disavupi: [ 12  67  33 -13  59  45 -13  90 -56  19 -40  56  17 -23  23  34   8  40
  -3   8  13 -10 -24 -28 -60 -56]
disavupi: [-26 -32 -20 -18  25  42  -3  24 -34  74  23 -17  -6   2   5 -41 -13   4
  20  55 -17  -2  34 -42  41  21]
bafankomo: [-55 -16   6 -52 -21 -44  17   0 -26  12   9  -2 -39  17  17 -16   6  28
 -19  68  11  38  80 -10  13  56]
dedliv: [-25 -11  17 -32  -9 -17   3  61 -38  41 -12   5 -24  24  45 -16 -14 -10
 -11  77  25   6  72 -45 -16  44]
dedliv: [  9 -41 -14 -13 -14  10   1  21  -6  30   4 -13 -16  34   5  14   0 -31
  -7  45   8 -29  20 -20  -6  47]
disavupi: [ 18  -4  -1   5  12  20  -9  39  -8  26   5  11   9  -6   7  -5  10  15
  10  -1 -14 -12  14 -16  -3   4]
kigvomir: [ -5  10  10  39 -51 -48  18  10  25   9  -7 -24   8 -11  44 -64   0 -19
  20 -19  25  36   9 -10  48  -5]
bafankomo: [  7   2 -37 -30 -27   1   8  32 -11  30  11  -6 -23  26 -33  40  89  18
 -26  32   5 -33 -47   4  19  31]
disavupi: [ -6   0 -25  -3  -3  19   0   4 -13  37  10 -17  -1   3  -7 -16  12 -28
  15   9   8  -6 -25   1  11   2]
bafankomo: [-45  28  13 -22 -13 -23  20  25 -28  20 -26 -10 -19  10  26 -14   1   0
 -18  61  40  20 -10 -34  30  -9]
dedliv: [ 18 -37  45  21 -10 -23  30 -41  47 -80 -31  12  -3   9  17  65 -35  56
 -33  -6   2   5  16 -10  13  -2]
bafankomo: [ -5  13  23  15  35   3 -21 -10  15 -27  -5   1  16 -13 -11 -20 -42  14
 -13  -4 -33 -11   0 -31  26 -43]
disavupi: [ 30 -34  21  20  13  11  -1   6  20 -16   3  19  13  -9  16  14 -21  43
   6 -20 -28  -2  50 -11  -5  10]
disavupi: [ 31 -34  -8  -3 -61 -45  12 -15  31 -35  -1  -2 -21  38   3  48  25 -35
 -18 -10  25 -13  19  40 -47  65]
kigvomir: [ 41 -35  -8  46  26  72   8  37  -5  66  21  12  37 -43  33 -30   1  47
  71 -49 -27  15  27 -11  20  -6]
bafankomo: [ -2  23  11  18 -17   3  47 -17   1 -15 -32   5   4 -19  22  36  23  39
   9 -25  45  36 -63  19  17 -38]
kigvomir: [ 26  -7 -16  27  16  60   8  29 -12  51   0  -2  21 -16  12  -2   9   1
  37 -18   4 -10 -38 -11  12 -21]
bafankomo: [ -5   1  -8   9 -31 -14  19 -15  11  -2 -14 -24  -7  14   5   5   6 -32
  -5   8  33   0 -43   2  21  -3]
dedliv: [ -8 -30  19  33 -38 -42  17 -53  43 -37 -13 -33  -1  13  30 -28 -62 -51
   3  -6  24  21  21  -4  23   7]
kigvomir: [ 20 -16  27  21  10  29  21  60  -7  30 -25  14  10  -5  47  14  -6  50
   6  23   7  -3  13 -55  26  -9]
dedliv: [ 13   9  -3 -10   0 -11  -1 -32  25 -55  -2   8  -7   9 -48  60  34  33
 -39 -15 -17 -25 -48  22   3 -11]
dedliv: [ -2 -25 -32  19   3  36   7 -32   2  38  23 -28  11 -12  -8 -33  -9 -25
  41 -19  -5   8 -21  11  33  -3]
disavupi: [-27  28  -6 -15   6   1   8 -32 -16 -10  -9  -5  -6  -4 -13   7  -3 -17
  -2   1  24  16 -42  23  -9 -24]
disavupi: [ -9  38  -7  -7  19   2 -14   2 -11   2  16  13  10 -29 -22 -21  29  32
   8 -29 -24  14 -12  18   5 -26]
kigvomir: [-13  11 -29   0  14  33  16 -41  -9  15  20  -5   8 -32 -29  -3  33  37
  28 -37  -9  27 -50  37  31 -27]
dedliv: [ -1  10 -53 -33  -5  10 -23  -2 -11  23  28 -17 -16  25 -65  14  58 -40
 -18  15 -13 -46 -57  23  -4  19]
kigvomir: [ 13  10  -7 -20  24  -5 -21 -34  10 -48  33  36   4 -24 -51  29  39  67
  -7 -57 -55   6  22  58 -35   6]
disavupi: [  9  26  37  27  36   5 -16  29  11 -18 -13  20  27 -30  12 -22 -23  52
  -4 -19 -34   0   9 -40  27 -53]
bafankomo: [ -4  71  16  -7  31  33  25  52 -38  12 -35  38  10 -36   4  46  62  99
  -7  -5  17  15 -82 -12  18 -72]
bafankomo: [ -2 -29  -8 -21 -10  -7   1  30   4  19  12  -7 -20  25 -14  13  34  41
 -33  56 -25 -30  19 -41  51  35]
bafankomo: [-18 -26  12   1 -19 -22  14 -15   3   0  -4 -13 -10   9  32 -22 -36 -19
   7  21  19  26  47  -8   4  25]
disavupi: [  5 -48 -23  16 -11  10  -2 -10  19  33  32 -28   3   3  -4 -41  -4  -6
  20   3 -28  -7  28 -14  51  30]
bafankomo: [ 13 -10  11   9  29  14 -22  10  11  -7   9   8  13  -6 -10  -8 -20  22
  -5  -3 -40 -20  22 -25  11 -10]
kigvomir: [-28  16   7  -7  -2 -28 -20  -5  -6  -2  -3 -17  -5  10   7 -47 -42 -62
  -6  23   9   2  20 -14  -8  -3]
dedliv: [  2  80  -3  -9 -23 -54 -51  76 -21  18   0   8   5   4   6 -64  28 -89
  -3 -13  15 -14   5   9 -65  -3]
kigvomir: [  28  -30   15   34  -98 -102    5    6   62  -36   -1  -21  -10   31
   44  -33    2  -57  -10  -20   23    9   70   10   -6   68]
dedliv: [  3 -17  40  30   8   3  17  -3   8 -12 -21  10  15 -19  54 -14 -58  20
  22 -13  11  35  46 -19  -1 -14]
dedliv: [-12  23  16 -31  -7 -45  -7 -18  11 -64 -17  11 -22  25 -30  49  11   8
 -59  22   2 -19 -14   7 -20   0]
kigvomir: [ 11  27   8  26  10  -7 -39  35   0  18   4  -2  25 -12  17 -70 -34 -62
  23 -25 -10  -7  23 -15 -23 -19]
kigvomir: [  7  17 -20  16 -25 -14  -7 -10  12   3   6 -19   6   1  -9 -24  14 -54
  12 -29  13  -4 -37  24  -3  -6]
[-42 -22  16 -13  29   6  -8 -10 -23  23   9  -8  -3  -6  25 -57 -71  -9
  16  41 -11  28  78 -33  12   9] => kigvomir
[-40  15  28  -4 -13 -27  41 -28  -8 -22 -27   2 -11 -14  34   2 -15  40
  -2  12  37  59   4   1  24 -18] => bafankomo
[-31   9  17  -4   6 -33   7 -66  28 -63  -1  -6  -5  -9 -27   3 -15  45
 -30  -5 -21  20 -10   4  48 -28] => bafankomo
[ 31 -68 -20   8 -51 -12  12  -2  26  12  11 -22 -16  41  12  19   6 -45
   1  15  14 -24  32   5  -9  74] => disavupi
[ -5  15  31  -7  24  -5  -4 -10  -4 -41 -21  22   2  -4   6  25 -34  15
 -16   0   2   6  12  -1 -33 -21] => dedliv
[-13 -50  13  -6 -41 -23  61 -22  11  -9  -6   1 -24   4  37  35  21  83
  -3  22  22  49  45   3  43  46] => bafankomo
[-13  18   0 -13 -25 -47  -9 -18  15 -34  -5 -12 -15  21 -18   1   5 -36
 -32  11  10 -10 -13   9  -5   6] => dedliv
[  0   1  18  -6  -1  -3   8  11  -7 -12 -25   7  -7  14  17  28 -18 -10
 -15  23  24  -5   0 -12 -24   1] => disavupi
[ 20 -46 -18  13   3  58  21  16 -12  53  -3 -14   2  12  19  20  -9 -17
  26  21  19 -17 -17 -20   9  16] => kigvomir
[ -2   3 -12  -5 -33   2  25  27 -28  42 -13  -4 -10   9  39   3  18 -40
  25  11  58  21  -6  17 -35  25] => bafankomo
[ 35 -41 -15  -5  19  57  -3  40 -17  42   7  12   1  14   0  38  10   7
  10  19 -10 -38  10 -16 -24  30] => dedliv
[ 30  20  43  33  22 -19 -18  14  35 -55  -4  36  29 -35   4  -4  -6  77
  -9 -57 -50   6  33 -10   7 -37] => disavupi
[ 49   9  29  37  45  45 -31  41 -11   3 -19  35  39 -21  38  -5 -64 -45
  39 -51   0 -12  28  -2 -95 -29] => dedliv
[ -6 -28  37  19  49  25   0 -19  11 -19   0  14  18 -28  16 -14 -64  68
   8  -3 -43  18  54 -37  35 -27] => disavupi
[ 14   0 -23  -1 -11   2 -11   0  10   4   9 -13  -2  15 -28   9  25 -29
  -9  -3  -5 -31 -36   8   2   6] => bafankomo
[ -4  -1  11  -6  -7 -19   5  -1   6 -18  -5   6  -7   4   3  11   3  20
 -15   8  -1   4  15  -3   3   7] => kigvomir
[ 42 -17 -16  21 -19  35  15  50  -8  48  -9   1   8   8  27  22  29 -21
  26  -8  29 -18 -26  -2 -19  16] => bafankomo
[ -8 -66 -17 -28 -17   9   9  20 -18  51  16 -16 -28  38  17   1  -7 -19
   0  70   6 -12  67 -26   2  78] => disavupi

budom_pebin: [ -70  -10  -26   18    3   21   14   27   31  -39   10   -5   49  -33
   -1  -27 -106  -31   37  -32   16    8  -15   12  -31   81]
rus_gop: [ 33  11  32  34   1 -14 -72  50 -24  64  -7   2  15 -25   1  15 -10  34
  24  33 -31 -33   6  22  -5 -20]
rus_gop: [-38 -10 -10  11  -5 -16  46 -38 -14 -29  15 -11 -22  -8   1  33   5 -16
  16  -6   4 -16  31  -5  -5  -3]
kuf_kap: [ 36 -13 -15 -72 -13  51   0  16  55 -54 -21   3 -25  35 -25 -61 -18  29
 -49 -23 -10  57 -54 -13  21  41]
rus_gop: [-63 -76 -36 -38   7  -4   8  -7   0 -36 -13  31 -26  74  -8 -69   3  -4
   6 -57  47  37   1  20 -44  39]
rus_gop: [ 16  17  -3 -13  -7  39  20  -1  16  -3  -9   2   0  14  14 -26  20 -19
 -23  -4  17  33 -26  -6   6  14]
bado_mupun: [  3 -18   3 -39  15 -12 -24  16  33 -34 -16  -4  -8  14 -31 -16 -49  43
 -27   4 -23   5 -12   2  40 -10]
bado_mupun: [-15 -11  -6  14  15  70  45  41   7  12  25   6 -42 -52  36 -35  22 -66
  20 -18 -32  23  46   1 -29  85]
budom_pebin: [ 52  55  21  25 -40  63  -4  29 -15  28 -30 -20 -19 -15  28  -6  10  32
  -2  30 -13  18 -45  29  16  -9]
bado_mupun: [  2   3 -30  -6  -5  36  56 -24 -34   2  -7  13 -49  22  38 -43  77 -15
  -7 -34  24  45  -9  10 -20   1]
kuf_kap: [ 14  42 -19  52 -34  -7  10 -14 -59  14   7 -16   7 -50  15  36  -5  35
  47  -6  -8 -22 -24  16 -30 -18]
kuf_kap: [ 59  25  -1 -18  19  57  15  24  -2  42  -7  18 -32  -3  38 -56  81 -21
 -36  -6 -13  49 -10  -6  10   4]
bado_mupun: [  8  -1  14   5   5  22 -13  35  23   8  13  -3   7 -34  -3   1 -24 -19
   7   9 -29  -7  16  -8  -3  41]
rus_gop: [ 23  10 -17 -27 -43  69  -3  12  15 -12 -39  10   7  60  13 -75   6  14
 -21 -27  52  69 -89  19 -23  38]
kuf_kap: [-26 -18 -22  -4   4 -28  11 -21 -22 -21  -2   3 -15  11  -7  -2  -6  24
  11 -21   7  -3   3  10  -7 -18]
bado_mupun: [ 28  26  -6  20   8 -76 -28 -46 -44  47  12  15  58  11  -1  40  49   7
   2   3  34 -30 -13 -20 -13 -78]
rus_gop: [-84 -75 -33 -46  38 -13  23  -6  33 -56  -2  24 -12  51 -15 -62 -31 -27
  -9 -50  33  31  21   5 -11  42]
rus_gop: [ 36  47  28  43 -43  66  -3  27 -24  51 -22 -11  -8  -5  42  -4  34  -6
  13  30  10  13 -28  29 -13   7]
bado_mupun: [ 13 -24   4  -2  -1  24 -16  25   7  31  21  21   3   0   6 -20  38 -45
  12 -12   0   7  21 -16 -48  59]
budom_pebin: [ 35  11   9 -12 -10   3 -21  -2  11  15  -2   6  22  19  -5  -1  22  -4
 -18   7  13   7 -22 -16  -2  -4]
bado_mupun: [  9  35   4   9 -21  42  28   6   6 -21 -16 -26 -20 -21  12   3 -26  18
  -5  14 -15  13 -25  15  29   1]
budom_pebin: [  8  27 -15   8   5  -7   2   4   0 -14   4 -12  19 -42  -6   8 -46  26
   6  -5 -21  -6 -22  -1  14  -7]
kuf_kap: [-29 -39  22  -4  48 -14 -36  34  32  40  14  29  37  17   2 -24   6 -66
  -5   5  16  -5  47 -10 -13  29]
kuf_kap: [ 32  15  -6 -18  36  12  10  11   8  18   5  12  -8 -18  14 -28  34 -13
 -29  -5 -20  22   3 -15  23  -9]
budom_pebin: [ 63  17   8 -15   9 -32 -32 -11 -10  30   6   8  10   0 -12  19  46  23
 -24  13 -17 -11  -7 -26  15 -48]
rus_gop: [ 42 -13 -12  -8  -5 -50  -7 -41 -49  21  23  14 -28   5 -13  35  85  22
   5 -11 -15 -24  24 -26 -26 -42]
kuf_kap: [ 28  21 -13 -10  48 -11  -3  16  14  15  20   9  25 -49   2 -13  -5 -11
 -18  -9 -32   5   2 -25  21  -6]
kuf_kap: [-38  -6  -6  23  27 -57  13 -28 -31   5  12  -1   2 -13   2  34   2  -2
  18   2   1 -33  40   4   7 -47]
kuf_kap: [-30 -46 -21 -44  64 -41 -17  11  35 -19  13  27  21  10 -25 -41 -30 -13
 -21 -31  -5   9  21 -18  10  10]
rus_gop: [ 16   0  -9   6 -25 -13  14 -34 -39   5   8   1 -25   7   2  24  53  12
  13  -8   4  -9   5  -6 -25 -18]
budom_pebin: [-34  -1   5  -1  33 -37  48 -44 -25 -13 -14  -9 -53  20  14  21  35  10
 -23  19   1 -10  43  16  59 -86]
budom_pebin: [ 28  70  30  27 -24  66  -1  23  11  36 -43 -14  30  15  43 -23   0  -8
 -25  39  37  34 -63  29  33 -18]
bado_mupun: [ 24  11  -4 -13  21 -24 -17   0   2   6   0   4  13  -8 -10   0  -2  21
 -17   1 -14  -2 -10 -10  22 -31]
budom_pebin: [-71 -45   8  29  19  18   1  37  -5  27   3  18  -8   9  27 -34  -5 -56
  37  -9  20   1  52  33 -41  53]
bado_mupun: [ 11 -49  27 -48 -35  38 -57  47  64 -31 -19   0  -8  49 -44 -27 -50  19
 -15  10  -9  14 -19   0  -6  70]
[-64 -65   2  -4  19 -36 -42  18  20   1   7  24  38  37 -21 -17 -41 -29
  23 -16  32 -15  29   6 -39  39] => kuf_kap
[-40 -54 -36 -27 -33  -2   6 -18 -23 -48 -26  11 -43  68 -15 -42  -7  48
  17 -46  36  26 -27  32 -40  17] => kuf_kap
[-22 -10   2  10 -17  14 -31  32   2  -1 -24  -1  14  16  -2 -26 -53  26
  20  -3  15   6 -28  35 -15  22] => rus_gop
[-32  30 -11 -16  47 -59  44 -63  15 -40  -9 -12  29  13  -4  23 -21   2
 -47  10  27  -3  -7 -13  80 -94] => budom_pebin
[-52 -39  -3  10  -1 -35 -14  -8 -10  -7   1   7  11  26 -12   7 -23  -3
  27  -9  25 -20  20  14 -27   5] => kuf_kap
[-45 -20  13  44 -21  26   3  21 -37  28 -14   1 -31  13  31  -9  11 -12
  45   6  18  -5  27  48 -39  21] => rus_gop
[-32 -14 -14 -10 -11  35  36  -9   8 -24 -12   4 -16  32  15 -36   7 -24
  -4 -21  35  34 -11  12 -14  31] => rus_gop
[ 11  18 -10 -10  -3  -5  13 -19 -10 -14 -17  -6 -10  13   2  -5   5  31
 -17  -2   7  12 -27   7  24 -38] => bado_mupun
[ 25  67  13 -19  50 -12  44 -21  79 -45  32 -35  52 -83 -19  57 -60 -39
 -59  37 -49 -17   7 -67 104 -25] => rus_gop
[ -3 -35  -1  12   9   0 -43  44  -5  38  23  24  17 -19  -2 -18   0 -24
  36 -18 -13 -11  26  -2 -59  59] => budom_pebin
[-89 -48   1 -12  55 -56  44 -48   1 -19   1  13 -20  53   7   3  28 -49
 -19  -1  41  -8  71   3  29 -48] => budom_pebin
[-44 -11 -15   2  23 -25  30 -21 -14 -23  -3  -3 -19   2   4   0 -12   6
   3 -10   5  -3  20  14  17 -28] => bado_mupun
[ 11  -7 -47 -19 101 -39 -13  30  -5  38  33  45  33 -53  11 -65  13 -21
 -10 -54 -30  19  18 -23  -5  -2] => kuf_kap
[ 85 -31   6  -7 -54  29 -57  42 -32  36  21  11 -57 -22 -21   7  58  42
  37 -10 -65 -14  11 -12 -74  62] => budom_pebin
[ 48  10  17 -27   2 -47 -71   5  25   3 -10  -1  48  16 -44  20 -37  54
 -28  23 -11 -20 -37 -18  33 -44] => bado_mupun
[-13 -39  45 -38 -14  34 -29  25  77 -18 -15   1  10  63 -24 -14 -22 -40
 -34  30  22  12   8 -11  15  51] => kuf_kap
[-16  16 -28 -19  -8  -9  89 -79  12 -71  24 -21 -13 -11  -8  41  13 -27
 -20 -17   9   3   5 -42  21  -9] => rus_gop
[ 14  29   6  44   3  -2   3   0 -23  48  29   2  32 -46  24  30  30 -43
  26   8  -2 -22  19 -15 -28   6] => bado_mupun
[108  59   8 -27   9   2  -3 -19  13  27  17   0  17 -26  -3  22  70  -1
 -55  18 -29   8 -26 -58  38 -41] => rus_gop
[ -5 -38 -46 -19 -66 -25 -26 -33 -45 -41 -22  10 -11  67 -33 -18 -10  85
  33 -53  43  11 -67  23 -68   4] => rus_gop

kefzin: [  4 -13 -29  33  22 -29 -23  11  -7  -2   1  -5  -1  27  18   8 -10 -11
  -5  21 -15 -16  25  -3  -7 -12]
bokoztosur: [ 17 -34 -34  26  11 -52 -35   9 -19 -31 -11   0   7  48   1  20 -27 -38
 -13  13 -14 -32  30  29  -8 -44]
bokoztosur: [-11   7 -21  18 -26 -33   5  61  -6  19  34 -36 -17  21  21  19  40 -14
 -22   2 -73  -5   8 -51  33 -12]
manugsadid: [  33   50   58  -34 -117    7  -23  -38   20    9   -9  -56   28  -17
   21   -2    5  -22   12  -11  -67  -49   62  -16   27  -46]
manugsadid: [ 19  46  45 -53 -76  23  -8 -50  14 -12 -39 -29  45 -24   3 -17  17 -25
  -6 -10 -24 -26  34  -2  15 -35]
pilpama: [-11  52  24 -19 -82  28  32  10  21  24 -12 -38  -2 -38   7 -41  52  29
 -41  -3 -20   6  -2 -32  27  23]
kefzin: [-12  16  19 -17  -1  36  25  -8  11  14   1   8  -6 -32  -8 -17  13  28
   5  -9  24  24 -27  -8   1  33]
kefzin: [ 11  32  39 -35 -54  32   2 -46  15  -3 -32 -11  28 -32  -4 -25   0   6
  -1  -7  16 -10  13  18  -3  -4]
manugsadid: [ 32 -30  14  37 -27 -15 -12   2   7  -4  16  11 -58   8 -18  -9 -53  25
  14  -4  13 -18  14  26   3   5]
manugsadid: [ 19  23  46 -56 -70   8  -3 -23   3 -12  -6 -23  27  -9 -10  15  11 -38
  11 -30 -44 -21  15  -5  27 -46]
kefzin: [ -5  -9  -6   0 -13 -19  -5  16 -11   5  19 -14  15  13   5  28  -5 -10
   7  -6 -13  -7  -2  16  -6 -14]
manugsadid: [-18 -53 -21  20  36 -27  31  80 -22   9  71  23 -61  24 -30  45  -2   8
  12 -30  -8  35 -65  -6  18  19]
pilpama: [ 45 -17 -13  22 -23 -19 -20 -28   8 -67 -82  24 -35  21 -34 -69 -21 -14
 -70  21  27 -32  41  26  13 -25]
manugsadid: [-15  29 -29  34  28   8 -16 -18  12  22 -26 -16  28  -8  46 -30  12  24
 -16  47  14  -5  34 -14 -28  25]
pilpama: [ 19 -49  -7 -11  12 -18   2  -5 -17 -59 -30  43 -17  23 -57  -4 -32 -23
 -22 -18  46  -1 -25  59  -2 -23]
bokoztosur: [-11   3  29 -38  57  40 -15 -67  -3  16  11  21  67 -26  12  39 -41   2
  86 -10  52  11 -13  43 -54   6]
manugsadid: [-23  15 -21 -16  46  19   7 -19  -3  -8 -37  11  42  -9   7 -16  27  -5
 -21  17  31  18 -11  -1 -19  11]
pilpama: [  1  -8  23 -37  12   4 -13 -28 -12   0  19   4  45   0  -1  50 -26 -27
  56 -22   2  -5  -7  30 -19 -27]
kefzin: [ -3 -40  32 -68 -23  -7  46  49 -26 -30  47  25 -29  10 -73  56  14 -42
  13 -78 -24  31 -82   8  48 -29]
bokoztosur: [ -3   6 -34  30  29 -15 -12  10   2  -3 -18  -4  -5  16  22 -19  19  -5
 -29  30 -16  -5  24 -31   3   1]
kefzin: [-33  33 -36  27 -15 -14  17  62   3  38  18 -45  -4   3  41  -9  70  11
 -47  24 -58  10   5 -69  23  20]
bokoztosur: [ -5  34  36 -30  24  67  19 -54  25  12 -23  24   4 -53  -3 -39   8  34
  21  -1  45  28 -15 -17  -7  42]
pilpama: [-10   9 -10  24  48  -4 -25  -1   1  40  41 -14  15   6  50  35  -5  -1
  53  18 -35  -4  25 -38 -14   4]
bokoztosur: [-20   7 -32  39 -24  -9  28  55   6  15  -2 -15 -39  -2   3 -40  37  40
 -65  18   2  15 -14 -21  13  40]
bokoztosur: [ 44 -10  33 -26 -16   9 -14 -48   8 -50 -42  29 -18   1 -38 -24 -27 -27
   0 -15  10 -19  20  14  19 -34]
kefzin: [ 16 -14  18 -18  25  20  11 -19   5 -27 -15  40 -33  -8 -36 -18  -8  -4
   5 -17  22  15 -19  -6  16   3]
bokoztosur: [  4 -28   2   7 -38  -7  16  10  -6 -16  -8  12 -20  -1 -38 -14 -30  27
 -23 -13  55   1 -28  68 -14  14]
pilpama: [ 29  31 -11  49   0 -12 -40 -14  25   9 -19 -24 -28  12  49 -37  11  -5
 -12  45 -65 -36  85 -78  25 -12]
pilpama: [-24  36  21 -24 -23  28   4 -20   5  42  17 -31  57 -31  32  19   8  18
  33  -1   5   4  -3  10 -27  15]
manugsadid: [  9 -16 -12  34  21 -12 -16  -1   1   3   5   8 -19  11   7  -3 -28  13
  10  14  12  -8  15   9 -13   8]
kefzin: [  0  19 -31  30   7 -15  -5  24   8  -1 -18 -16 -21  14  23 -30  42  -8
 -47  29 -45  -6  31 -63  27  -1]
pilpama: [  2 -14  17 -32 -14   0  17  10  -9 -17   9  11  -7   1 -32  17   3 -18
   3 -31  -3   9 -30  10  17 -15]
[ -8  -2   3 -17 -47 -24  -1  23 -15   7  24 -31  31  13   3  40   4 -21
   3 -17 -29 -13  -4  22   0 -28] => kefzin
[ 10  -7   3  -2   6  -7  -9  -4  -2  -9   2   5  -6   9  -3   8  -6 -16
   9  -4 -14  -6   8  -7   8 -15] => pilpama
[-16  11 -35  20  62   7 -15 -22   1   3 -31   7  34   0  30 -18   5   7
  -9  38  30   4  16  -2 -33  16] => manugsadid
[-29  25  -6   8 -24  18  28  20   8  31   3 -20   4 -26  13 -23  29  43
 -26   9  19  19 -21  -4  -8  43] => pilpama
[  9 -19 -13  12  59   4  11  12   3 -23  -7  41 -58   9 -24 -22  11  -5
 -14   0   0  22 -15 -43  28  11] => kefzin
[ 17 -27 -34  12  -8 -65 -17  52 -22 -37   5 -12 -21  60  -8  28  20 -68
 -37  -4 -82 -26  23 -33  44 -64] => kefzin
[  0 -14  51 -73 -45  19  38   6 -12 -18  24  14  -1 -17 -58  33   2 -19
  21 -65   5  21 -62  29  24 -16] => kefzin
[-20  20  10 -12 -35  12  13   6   1  29  16 -26  29 -19  14  10  12  19
   6  -5   3   5 -12  12 -13  14] => kefzin
[ -9  38   8 -55   7   9 -18 -37  -6  -7 -23 -23  85  -1  28  26  35 -59
  13   1 -43 -13  25 -24   0 -47] => manugsadid
[ -6 -20  21 -52 -28  13  23 -17 -16 -29 -18  20  34 -12 -50  11 -19  -5
  -4 -36  63  12 -51  84 -21  -8] => pilpama
[ -7  -3 -48  45   6 -36  -6  44  -5   0  -6 -17 -18  28  19 -13  25  -3
 -49  29 -30  -8  19 -28  11  -1] => bokoztosur
[-20   3 -19  15  13 -19   0  42  -8  31  46 -23   2  13  29  36  22  -5
  14   3 -48   5  -2 -37   7   1] => manugsadid
[  9 -38 -30  36  66 -30 -14  26 -11 -12  21  26 -42  35  -3  18 -15 -16
  11   7 -17   3   2 -23   9  -7] => pilpama
[-21 -15   4 -65  30  15  38  10 -21 -34  -9  33  19  -3 -49  19  32 -35
 -12 -39  21  39 -69  10  13 -10] => manugsadid
[ 20  11   8  10 -13 -22 -44 -18   2  14  18 -30  24  18  40  32 -18 -29
  40  11 -58 -39  59 -18  -1 -40] => manugsadid
[ 21  22  48 -45   1  37  -3 -48  15 -10 -10  13   2 -23  -9  -4   3 -21
  35 -19 -18   0  11 -33  23 -16] => bokoztosur
[ 12 -10   5  17 -16 -16 -10  12   0   9  26  -9 -21  10   5  15 -17   2
  17  -4 -23 -12  13  -4   7  -7] => manugsadid
[  8 -48 -30  24  36 -26   9  32 -13 -39  -9  40 -53  29 -41 -11 -12  -6
 -33  -4  24  12 -26  14  12   1] => pilpama
